Here is a tiny trained network, its code and every weight. The questions are about switching its units off for an input and a class, where a switched-off unit gives its printed mean instead of its output.

import numpy as np


def w(rows, s, z=0):
    codes = np.array(rows[::2]) - 128.0
    scale = np.full(codes.shape[1], s)
    scale[-1] = z or s
    return codes * scale


def norm(h):
    return h / np.sqrt((h * h).mean(-1, keepdims=True) + 1e-5)


def f(y):
    return np.maximum(y, 0)


def log_softmax(a):
    a = a - a.max(-1, keepdims=True)
    return a - np.log(np.exp(a).sum(-1, keepdims=True))


def net(x, mask):
    res = np.array(x, float).reshape(1, 2) / 4 @ E
    u = 0
    for l in range(2):
        y = f(norm(res) @ A[l][:, :-1].T + A[l][:, -1])
        res = res + np.where(mask[u : u + 7], y, B[l][:, -1]) @ B[l][:, :-1]
        u += 7
    return log_softmax(norm(res)[-1] @ U[:, :-1].T + U[:, -1])


A, B = {}, {}
E = w([
[49,235,144],'x0',
[253,88,30],'x1',
],0.0062)
A[0] = w([
[98,105,146,4],'L0N1',
[90,126,143,142],'L0N2',
[71,105,185,78],'L0N3',
[120,217,10,41],'L0N4',
[124,195,97,144],'L0N5',
[158,81,114,121],'L0N6',
[145,106,148,145],'L0N7',
],0.014,0.0029)
B[0] = w([
[58,212,73,149],'L0N1',
[145,196,140,208],'L0N2',
[98,212,138,252],'L0N3',
[84,140,12,254],'L0N4',
[182,106,76,226],'L0N5',
[123,66,143,224],'L0N6',
[58,103,76,169],'L0N7',
],0.011,0.0049)
A[1] = w([
[238,100,144,237],'L1N1',
[139,180,249,217],'L1N2',
[124,69,88,192],'L1N3',
[206,160,50,252],'L1N4',
[165,144,48,168],'L1N5',
[74,114,113,248],'L1N6',
[56,174,52,190],'L1N7',
],0.014,0.0031)
B[1] = w([
[53,155,178,170],'L1N1',
[245,91,219,189],'L1N2',
[115,121,203,199],'L1N3',
[57,144,85,215],'L1N4',
[14,204,76,200],'L1N5',
[254,124,117,185],'L1N6',
[187,179,144,246],'L1N7',
],0.0081,0.011)
U = w([
[71,208,6,143],'0',
[141,114,100,2],'1',
[145,192,158,199],'2',
[123,157,158,80],'3',
[123,53,162,162],'4',
[40,97,91,179],'5',
],0.019,0.0064)

Each question gives the input, the list of numbers given to net, and the class t.
The units are the neurons (one row each of A and B). Each row of codes is followed by its name. A weight is (code - 128) times the scale printed after its matrix; where a second scale follows, it is the last column's (A, B and U).
mask holds one flag per neuron, layer by layer. A switched-off neuron (its flag False) gives its mean, the last column of its row in B, instead of its output. The means were averaged over made-up inputs and are rounded, as every weight is.
A unit's drop is (log p(t) with every unit on - log p(t) with that unit switched off) / (log p(t) with every unit on - log p(t) with every unit switched off).
The circuit of an input: a set's keep is (log p(t) with only the set's units on - log p(t) with every unit switched off) / (log p(t) with every unit on - log p(t) with every unit switched off). Starting from the 12 units with the biggest drops (on a tie, the unit counted first), units are removed one at a time, each time the one whose removal leaves the highest keep (on an exact tie, the one counted first), for as long as the keep stays at least 0.8.
circuit, biggest first: the units of the circuit, biggest drop first
unit that matters most: the unit with the biggest drop
k most important neurons: the k neurons with the biggest drops, biggest first
k most important neurons of layer l: the k neurons of layer l with the biggest drops, biggest first
drop when u is switched off: that unit's drop, to one decimal
input [-2,-1], class 4: circuit, biggest first => (L0N4, L1N5, L0N6)
input [-6,3], class 4: circuit, biggest first => (L0N6, L0N3)
input [-5,-4], class 2: circuit, biggest first => (L0N4)
input [-1,4], class 5: 2 most important neurons => (L0N3, L0N6)
input [-7,1], class 4: 2 most important neurons => (L0N4, L0N6)
input [2,-2], class 2: 2 most important neurons => (L0N4, L1N2)
input [-8,3], class 4: 3 most important neurons => (L0N6, L0N4, L0N3)
input [-8,4], class 4: 3 most important neurons => (L0N6, L0N4, L0N3)
input [-8,7], class 5: 2 most important neurons of layer 1 => (L1N2, L1N1)
input [-1,2], class 5: 2 most important neurons of layer 0 => (L0N3, L0N4)
input [-2,0], class 4: drop when L1N4 is switched off => 0.0
input [-6,2], class 4: drop when L0N6 is switched off => 0.4
input [1,-1], class 2: drop when L0N4 is switched off => 1.3
input [1,-3], class 2: unit that matters most => L0N4
input [-8,1], class 4: 3 most important neurons of layer 0 => (L0N4, L0N6, L0N5)
